Each row has a class, written after it.
[ 325  366   44  126   81  -58   43 -503  173 -255  241   -8 -124  333
 -331 -120  165 -233 -720 -514  224 -187   77 -453 -347 -357  -62  226
   69  236   13  151   26  -54  643  407   79  317  -39 -333  106]
Q_283
[  69 -240   65 -238  -10   31  -90  -86  186   48  173  238  234  -36
  -12  110  -76  -12  146  317   85 -134  -77 -272  224 -201 -161   90
  247 -266  248   51  357    7 -258 -187  361   83  -49  153  114]
Q_759
[ -82   32   98 -168  140  167  -75  309   49 -184 -156  206  250   62
   33 -149   33  154  -56  142 -210  195  312  182 -111  162  333 -108
 -137  124  -61 -158  -76  -79  -42 -152  190  -21  -56  148  -76]
Q_731
[-112 -393  -59 -154   83  207 -193  346 -214  -10  -57 -159  131 -105
  126  297  -52  405  481  479 -218  235  298  -73  182  194  113  198
  197 -311  -26  -22  -65 -137 -162 -259   42  -44  145 -177   16]
Q_964
[ -39 -143   23  -24  188   29 -167  310  -36  -93  167  -48  274 -225
  -60 -113 -105  618  359  135 -179  303   74  165  -33  296  342  246
   44  170 -701 -427  -46  -36  -36 -333  231  -41  -56  420  397]
Q_806
[  98  131   66  279  167  -27  -75 -198   69   94   25 -370  185   83
 -328   12  -23  221   10  293 -215  185 -108 -352  227  -62 -106  163
   99   60 -129  -66  -65 -225  537  -52 -203  233 -145  -55  207]
Q_988
[-123  110 -158  139  117  -10  146  224  150 -289 -144 -100 -319  -49
  160  245 -119 -249 -285 -334   -3  -44  199  367  -65   -1 -123   10
  -87  411 -121  176  -36  141   69  258 -393   80  -25 -234  243]
Q_731
[ 195  -96  -68  -29 -156   66   29  262  -73 -100   67    9  377  144
  276 -404  101  332  428 -226 -151   22  121 -356 -258    8  197  -50
  344  201 -165  -26 -173  -79 -238 -211  557 -291   29  192   41]
Q_731
[ 176  114   40   32  -55    1 -221 -123  253   43   68 -150   11 -121
  -38  154   13 -236 -109  168  168  -97   58  118  107   66 -521  -11
 -306  -23  202   -6  255   55   37 -201   76  259  -65   31   94]
Q_353
[-107  215  -49  -21  297  132 -108   50   85 -157  -49  316  -63 -129
 -256  333 -112 -117 -303   33  196  331  437  -11  -64  -10 -383  252
  164  167  -40  193  118  119  298  498 -269   26   45 -556  422]
Q_708
[  47  -26 -145   51   92 -241 -180  436   29 -143  218   -9  -10 -178
   37  -77  -58  339  352 -283   36  167  162  -60 -224   82  195  151
  257  -66  -99 -207 -114    3    2 -145  137 -244  -10   44   36]
Q_964
[ -21 -134 -136 -212   94  -32 -344  -84  266 -124 -181  259 -231 -335
   11  120 -140  233  -70  202  150   70  445  312  -54   33 -307  250
  386  310 -384   78  378  269 -103  296  199  147  122  168  178]
Q_353
[-146   85 -275 -116  205  -28  -83  390  321 -228 -440  206 -223 -139
  115  441 -160 -169 -182  -94 -125  194  490  567    8  108 -365 -183
  180  361  -14  270  259  243 -172  360 -251   82   39  -68  167]
Q_828
[ 192  292  -90  125  -88 -143  193  215  124  163  162 -383  342  295
  239  -63   40  -13  322  -87 -331  -30 -200   -5  106  -76  126 -196
 -241 -255  309  -82 -198 -441   79 -538  202 -145 -190  150   58]
Q_708
[ -45  -84  110  491   -2  226   85   75  -79  135   31 -128 -117   56
 -231 -136    0 -111  -97 -386  426  104 -201 -557 -324   60 -221 -140
 -267  454 -319  207  -26  129  198  247 -538  181   77 -314  334]
Q_29
[  96 -150  132  247 -155   82  150  -59  104  175   90 -262  186  195
  217 -237 -110   54  -62  -28  -46 -176   26   61  -34 -121  178 -256
 -284 -179  283   12  -47 -309  366 -167  -90  263 -125 -245   60]
Q_384
[ -82  -58 -141  -83  228  -92 -178  607   79 -265 -447   -8  121  -57
  301  167  -90  238  232  136 -511  105  591  417  148  262  173  -19
  442  -72 -111 -128 -132  -82 -201  -58   77 -238   53  -18    2]
Q_988
[  52  309  -15  109  -36  -75 -143   84 -114 -217    5  208 -154   63
  163    3  -32 -236 -129 -587   68  247  519 -100 -299 -316   -4   87
 -306  -27  502  -30 -106  299   93  431 -457 -281   20 -245 -359]
Q_353
[  64 -108   75   13 -325 -112  210  110 -160  104  231 -327  121  347
  -66 -115  280   27   56 -170   80  -26 -285 -672  -97 -272  268 -113
   79  -37  258 -136 -223   -2  145 -469  195 -136    1 -125 -261]
Q_731
[ -51  -27   50   13  143  170 -157 -309    1  -28 -154   77  180 -258
  210  122 -239 -104   48  372 -147   40  380  666  100  197 -126  182
  -58 -349 -135   66  -52 -229  -17  109  123  145  -44 -181  176]
Q_964
[ -62 -323  -62  102  -38  231  124   87  123   54  -45   37  -46 -133
  108   41 -127   16  136  -73  313 -274   64  124  -78  223 -199   42
  221   28 -424  178   22   23 -330  123  243   89  150 -231  -16]
Q_29
[-224 -105  -28  365   68  120 -111  345  -85 -228 -268 -165   92 -124
  226  -60 -246  246  287  207 -369   16    1  607   68  444  485   50
  -45  349 -408  -50 -149 -146 -212 -323  -16  -72 -121  296  214]
Q_335
[ 302  101   28  189   75  -87  -36  354  114  -72 -176  232   -4  -11
  109   52 -233  -54   48 -121   10  276  267  349 -212   54  379 -372
 -107  297 -265   -5   18  -11 -117   84 -425  183  366 -136  307]
Q_384
[  55  -20  -14  -49  -27 -234  108  195  -81 -285   13 -251  -26   64
  310 -224  178  -59 -105 -403 -121   46  194   67 -384   95  197  166
  283  330 -320   12 -183  -40  300  144   81  -10  -16 -317  314]
Q_806
[  87 -145  -84   31  276 -142  -43  337  -45 -156 -200    6 -178  -88
 -125  251   64   38 -131  -57  -96 -171  172 -174 -140   13   26  -17
   97  293   15   32  351  -61  156  -22 -285   41   76  -16    2]
Q_29
[-105   22   25  158  132  -40  -82   62  214  260  -28  -10  278  -23
  -13 -103 -200  292  163  192 -101  -48  129  293  144  218  151   13
   72 -264 -256 -107  -64 -380  244 -121  259  -59 -147   30  226]
Q_759
[ -35  -25 -194  226  393   35  -92  289  314 -240 -258 -115   66  -87
 -124  317  -52  117  -42   82 -128  103   85  222  296  148 -145   65
 -267  221  -31 -117   30  -96  235 -191 -278  149    4  166  121]
Q_964
[ 217  406   37   82   97  -87  139  -91  114  224  -23 -307   55   56
 -300   67 -108 -189  127 -140   14  141   24   30   26  -59  -40 -110
   30   -3  -77   66 -115 -172  272 -204 -140  100  -30   67  -91]
Q_731
[ 230  106  138 -125  -31 -373   10 -258   -6   36  319   91 -144  -67
 -216   69  -13  -50 -122   92  -32 -113  -85 -174   23 -368  531  -56
  255  -34  118  101  225 -165  220 -233   23   54  -48  157  122]
Q_759
[ -95  -53 -153   81   84  -75 -297  287  263 -235 -216  283 -216 -309
  364 -148 -287   -9   10 -362   27 -108  429  899 -243  348   22 -131
 -137  147  -40   58  193   37 -193  488 -177   83  -47  129  -79]
Q_708
[ -12   -7  -13  360   49  216  -57  220  -57 -185 -293  149  -33  236
  278 -155   -9 -244 -273 -459  182    0   55 -132 -326  119 -150 -128
 -494  535   19   87  -28   68  -23  448 -445  127   81 -310   75]
Q_708
[   3  -18 -125   47  -55 -327 -327  266  266 -227  -63  287 -106  120
 -642  263  138  212 -194  204  145  -81  -11 -130   86 -177   -2  257
  358  292  249   -4  444  205  236 -352  372 -139   15  271  360]
Q_731
[ 307 -192  148   57 -176    2 -110   -8  182   93 -205  122  273  120
   62   46  -64  -89  124  566  101 -174   35    9  219   79  129 -341
  146 -334  287  139  245 -322  -36 -366  324  266  197 -175  251]
Q_828
[  82 -142   59  100  224  255 -170   47  211    5 -165  -63   48  -73
   75  300  -97  226  -46  370   91  299  338   64  174  110  -62 -105
   -2  195 -399  -73   84  -50  220  -49 -355  514  412 -147  408]
Q_283
[ 154 -134   67 -267   45  127  -48 -524  -14 -312   12  264   82  -83
  369 -115   33  135 -214   64   11  -29  222    1 -198 -154   21  143
  245  235 -260   27  186  -26  -60  289  108  411  143  175  153]
Q_759
[ -23   36   22   83 -102   40   66  -78   51    5  346 -158  117  250
 -131 -131  202   88 -146 -132  -68  -73 -312 -286   -3 -149 -136  126
  -88  320  -32 -196  -47   38  194 -125  206 -118 -113  218  109]
Q_828
[-356 -196 -147  -55 -154   26   33  169   57    4   48  177  147 -134
  479 -222 -123  331   77 -194  -18 -122  243   96 -156 -161 -106   25
 -286  -96  338 -348   -9  126 -320  165  109 -397 -240  256 -582]
Q_335
[ -92 -257   33 -154   -9  175 -438  278   72  -48 -149  140 -147 -204
 -161  326  -51  102  147  543  228  274  510 -104   27  174 -537  260
  456   19   24  237  385  201   34 -118  146  126  160 -369  200]
Q_988
[ -73 -435   67 -117  256  -14 -235 -107 -171  229  112   11  126 -237
 -260  201   39  463  262  557  -11  -56 -275 -543  217    6  -32  144
  384 -118 -322 -317  174 -219  110 -330   54   46  -19  159  -71]
Q_828
[ 156 -144   30  101  185   78   -6  173  -97  -83    6 -184  319  177
  414 -139   65  174   75 -143 -131   15   80 -276 -196  -13  345   34
 -179  174 -353 -409 -343 -119  116 -288  124   13   67 -143   86]
Q_731
[  74 -354  145 -152  112 -148   35 -113 -281  -23 -165  -25   46 -152
  150  126  144   30  220  171  -63  112   16 -413  -43  175   34 -142
  335  173 -272   90  174   25   12  174 -363  273  252  231  240]
Q_828
[   1  331  143  108   54  177   87 -324   31   19  124 -268    4  204
 -511    2   82  158 -456  133  -83  115   40 -391  109 -395  184  174
  -10  247 -182  -96  -55  103  496  218 -312  127   -9  -89  256]
Q_759
[ 311   41  -14  332 -116  -86   11  204  229   50  -20  -84 -143  293
  124  227   52 -263 -123 -286  239 -187  247  -29 -145 -204  -47 -233
 -154  290  157   67  -57  183  144 -209   30   91  248 -210  112]
Q_731
[  49  615  -79  -39  191  -26   73 -210  115  -95   43 -139 -231  -87
 -206  108    7 -288 -186 -348   10  330  104  143  -91  -83 -157   31
  -64  204 -276   -7 -195  319  212  545 -433   13   13   14  -38]
Q_384
[ -22  -65 -142  -73  192 -208    5  287    1 -159 -153   51 -168  -17
  480   61   29   54   -9 -223 -216  -89  216  343 -129  218  249   41
  196  -17 -350  -88 -207  -28  -85   65  126  -50  -85 -255 -105]
Q_828
[-108   98 -165   83  -68  116  -19  -49  151 -148   37   66   54 -144
  328 -237  -54  -58  131 -448   62  171  139  457 -117  194 -417   95
 -236    2  -99   -8 -191   56 -236  207  289 -169 -240  215 -114]
Q_988
[ 353 -374   97  199   13 -356 -199  335 -105 -172 -378 -209 -174  150
 -270  470   18  230  215  375 -172   -6  553 -421    0  193  472   33
  693  280 -130  357  377  -15   46 -322 -101   24  296  159  495]
Q_283
[  53 -205   65  -59 -343  139  139   22 -233 -123  127   59 -238  -77
  460  -87  140 -331   46  -87  205 -220  -72  -36 -237   92  -59 -225
  -50   71  117  226  -69  121 -479   89   19  -25  168 -270 -202]
Q_964
[-127  114 -123  201   85  -48   26  395  254 -167 -135   52  -96  -77
  140  172 -168  -78  -72 -240   66  279   11  690 -135  313   81 -277
 -373  247 -210   -3   -8  101   60  122 -533  336  100 -107  383]
Q_964
[ -86 -112  -63   28   20 -208  274   82   15  -16  143  -19 -109   22
 -102  -23   55   40  129 -217  -98 -110 -298   15 -184 -163  355  -57
  257   23  -71   37  -50 -170  -88   26 -138  -49  -34  230 -338]
Q_759
[ 251 -151  -21   65  334  -11 -132  351   74  -89 -114 -195  192 -140
  -79  283  -48  361  268  238 -170  130  489 -148  175 -115  224  179
   -6    2 -159 -270   28  -15  187 -325 -143   35  207   73  245]
Q_806
[ 234 -107   47  260 -264  -92  189 -133   95  -35  -94 -147   70   45
   91    3   39 -386  -16  -50  122 -209 -133   66   -1   87 -221 -197
 -170   44  133  171  133 -143  -83  -46   -1  183   -3  -28  -62]
Q_708
[ 106 -419   50   90   93  214    9  161  -55   77  -47   65  126  -38
   88  165   -7  302   90  343  189  -32  -41 -140   19  256  -83 -197
 -119  145 -296  -43  117 -208   30  -12 -217  352  364 -185  579]
Q_353
[ -63 -189 -161   54  114   27 -396  635   15 -215 -167  187  140 -227
  116   79 -119  403  649  214 -132  178  202  413  -58  579   43   48
  -34  -88  -66  -87   78   17 -426 -124    2 -205  102  328  218]
Q_29
[  97 -359  139  236 -136  103 -216  -14   31  138  -48  162  230  -94
 -230   17  -81  366  431  525  136  129 -167 -184   83  128    6  -59
  -26   10 -151 -108  194  -40 -284 -467   -6   72   36  340 -122]
Q_29
[-108 -265    8  163  153  268  226  396   28 -344 -259    5   23  -14
   97  215  -10  -81 -152 -375   61  140  567  -38 -143  150 -289  -47
 -156  411 -102  183   23  248  112   60 -268   22   40 -111  330]
Q_29
[ 284  429  -33  452  -33 -531  163  395  178  -77 -136   55 -231  242
 -327  174  -68 -424 -203 -520  175  320 -116  -92   52 -104  215 -326
 -236  215  368  151   11   70  229  226 -747  -54  116 -226  271]
Q_353
[ -31 -606  134  118  189  212 -374  164   68  -19 -480  311  207 -272
  -63  278 -281  337  149  577  157   41  677    7  102  353  248   39
  149   69 -446  195  341 -145  -73 -188   65  265  251 -107  352]
Q_335
[-136 -105   34  -71  127   97 -101  102 -105  217  171 -218    4  -41
 -131  334   30  417   70  425 -223   48  170 -226  290 -115    1  203
   -1 -133  -35 -339   21  -11  205 -213 -135 -101  -28  -26 -187]
Q_964
[  19  462 -102   23  119  -72  126  134  334 -290  -96   74  -89  -73
  429  -45 -167 -336 -325 -690   50  144  549  799 -279  145 -213  109
  -50  553 -391   98  -86  211   98  509  -77  217    2 -165  257]
Q_759
[ 112 -132   77   77   46   88  221 -465  -30  131 -155 -208  203   27
  -29    1    0  -50  -86  146  -35  -52 -159  -70  122  182   35  -75
 -344 -187 -445   47  -48 -258  156   86  -26  340  -33   -3  140]
Q_353
[  10 -380   27 -309   21  -84 -322 -265   25  -26   25  246  121 -248
  -96  -51 -111  529  163  648 -138  -49   77    7   36   35  163  177
  619 -171 -212   33  417 -235    9  -97  424  182  -85  250  178]
Q_759
[ 208  231   33  170  162 -217 -110 -167  161   50  -49 -129 -115  -83
 -384  129  -80  -31  -16  301 -125   -8 -183  255  102  164  141   20
  343  155 -425   98  266 -273  278  -44   73  305  -45  219  333]
Q_335
[  53  162   72 -267   45  -69   14 -731   98   44  191   -6 -219 -155
 -269  339  -17 -313 -271  176  -95  -32 -223  289  242 -107 -186  -24
  -13  -12 -105  269  292 -113  113  155 -270  327 -150  288  100]
Q_29
[ 284   27 -106  487   63 -239   18  659  297 -247 -348  -61  169  366
  404 -440   61 -123   90 -656  -54 -286  188  203 -338  217  194  -70
  -15  349  113   72  -68 -252  129 -353  546  -50 -125   95   78]
Q_759
[ 129 -394   75   55   98   30 -106   51 -135  -66  -42 -143  -60 -116
  -51  142   79  243   87   61  -76  -30  130   42 -176  220  226  -40
   19  281 -500  -72  125  -37   48 -103 -275  241  230  145  157]
Q_29
[ 222   72  197   82 -197 -150  -88 -319   77    0  -84  -47   63  273
 -184 -101  146 -178 -247  178  166 -218  -57 -452  -16 -166  -94  -29
  183   83  308  122  217  -90  387 -214  336  222 -116   -2   31]
Q_988
[  77  524   -9  283  206  233 -211   91   69 -267   43  125  -44    6
 -164  -36   36 -198 -197 -341   34  567  383  139 -147   24 -246   20
 -327  225  141   -7 -206  273  534  564 -607 -120   52 -422  342]
Q_828
[ -64 -119  -62  141  137  262  -95  125  304  -92 -300   65  -56  -70
 -219  231  -96  -52  -39  247  306  158  133  256   61  341 -355  -12
  -93  155 -201  204  162   94   93  -39   83  339  143  -48  193]
Q_384
[ 244    1  -27 -326   52 -187 -249 -271  116    2  162  -26  163   49
 -203    5  267  355  -66  317 -152  -24   93 -500  -35 -407   -9  227
  428  -72  -39 -352  185  105  165  -75  413   28   27  238 -115]
Q_731
[ 129   62  136  214 -172  -90  125  102  -26 -217 -197  186   16   23
  582 -587  -67 -334 -343 -663  219   43  317   83 -519  157  198 -378
 -131  363  -56  214  -39  -63  196  603 -305  254  205 -530  292]
Q_964
[  12  120  -65  244  105  113 -180  -74  146 -150 -124  202   57 -301
  -10  -68 -336  213   26   72  103  169  397  581  -50  255 -134  201
   51  -20 -303   83   84  -62  207  363  -63  173  -71 -229  496]
Q_283
[  -3  149 -222 -209   17 -262   50 -496  133   71  131 -117 -283 -157
   51  174   -4  212  -29  188 -148 -319  -82   22  110 -268  -18  230
  427  -69 -245   45  107  210  -11  243  280   27 -205  300  -99]
Q_708
[-165 -167  -37  174  292  311  -33 -152   55 -129   81   33  -49 -252
   53   27  -39  136 -137 -296  245   97   17 -130 -265  246 -666  253
 -184  531 -835  -74    4  329  161  393 -281  354  -88  -39  363]
Q_964
[ 113 -130  -43   31 -115  -37 -171  524   72 -340 -142  124  176   99
  307 -235   -9  173  105  -66  -69  -59  225  131 -114  -38  422   33
  -58  107  414 -243   92   52 -407 -376  180 -249   21  114 -117]
Q_731
[ 247  -62 -142  -52   64 -392 -260 -104   67 -121   72  231 -239  -71
 -633  319   56  168  -32  134   43 -303   48 -288  -11 -240  163  413
  758   36 -264   28  410  135  151  -58  626 -156  -19  132   20]
Q_988
[ -90 -107  166 -139  246 -126  169   55 -161   33  337 -251  300 -143
  295  -60   83  293  255   12 -326  206 -220 -241   56  144  167  115
 -166  400 -657 -435 -238   38   69 -258 -128   84 -182  572  327]
Q_384
[ 100 -280   16 -239  -83   67 -279 -560  164   42  370  288   36 -371
 -223 -157  -32  423  -13  237  497 -179 -127 -131 -232  -50 -280  296
  622  170 -627  -22  461  -54   63   31  618  430   96  179  283]
Q_759
[ 167 -322 -116 -143 -235 -364 -224   57  171   36   69  319 -150 -206
 -141   23 -118  223    5  175   59 -359  -96  242  -34   13  163 -250
  353 -256  143  -57  584  -99 -259 -206  353  -75  -28  166  -94]
Q_828
[ 143    1 -105  -21  -12  -21   18   45   47  -56  -52   77  111 -178
  208 -131  -56   35  120  -86  -78 -142   -6  432 -197  225   84 -218
   32  -11 -314  -50   50 -196 -297  -69  338   98   22  189   -6]
Q_708
[  41  290    8  466  118 -189  208  470  294  119 -133 -139 -350  160
 -250  210 -180 -469 -161 -574  322  -75   81   92 -153  150 -208 -189
 -208  516  -69  278   66  142  282  198 -591   80   24 -210  149]
Q_759
[ -20 -301 -101 -462   58   33  175   44  -38   36  178   24  495 -336
  640 -162 -132  459  357  146 -220 -131  136   46  -26  111  206  -25
   21 -388 -298 -341  -24 -293 -480 -165  468  -64 -105  197  -34]
Q_335
[ -79   27    5  -70  139 -101  224  288 -282   26  221 -373  251   44
   75 -278  173  322  316 -157 -224  -10 -229 -243 -111    6  405  241
  263   25 -278 -485 -387 -104   96 -286  330 -319  -69  250  -35]
Q_759
[ 101 -508  -59  366 -230   52   32  375   66   -9 -286 -109 -102  175
  349  183  -52  -15  144 -101  185 -275   21   48 -143  212  -26 -438
  -91  300  -48  117   39   77 -288 -154 -144  276  345  -87  -37]
Q_964
[ -37  -35  -63  131    0   96 -167  252  246 -198 -269 -232   36   52
 -273  238  135  222 -117  387  166   22  217 -207   34  197 -397   66
  187  361  -26  114  240  173  241 -270  157  284  224   93  535]
Q_384
[-223 -616  -49   29   94  143 -279   -9   30    5 -252  -58   28  -73
  123  149   86  431   22  435   63 -226   36 -132   65  280 -454  367
  395  157 -509 -108  374   66  198 -198  430  358   29   13  235]
Q_828
[ 234  -76   17 -218  131  -49   53 -251   38 -152 -166  100 -111 -140
   63  311    8 -175 -352   36   33   41  406  100  -27 -111   -7  -23
  134  232 -287  164  187   87   49  207 -167  266  229 -216  351]
Q_353
[-173 -596  225  240  114  454   59  532 -203 -143 -372   97  170 -159
  -98   51 -195   72   71  241   55   64  299  191   63  626   41  -51
  -43  357 -415  235  209 -202 -170  -34 -282  165  148 -264  591]
Q_708
[ -84 -170   13  -82  157    8 -147   21 -187  132  -33 -114   73 -131
 -296  264   18  292  165  539   -4  215   32 -232  102  151   42  116
   98 -295   14   -1  155 -285  189   20 -155  178  151  -84  229]
Q_731
[ 204   29  134  -71   52  171 -253 -396  -20  -96  -29  120   16  -94
 -315   78  -98  142 -138  202   57  454  337  -84   37 -156   56  256
  391  296 -445  156  221  109  109  228  -97  241  152  -77  524]
Q_29
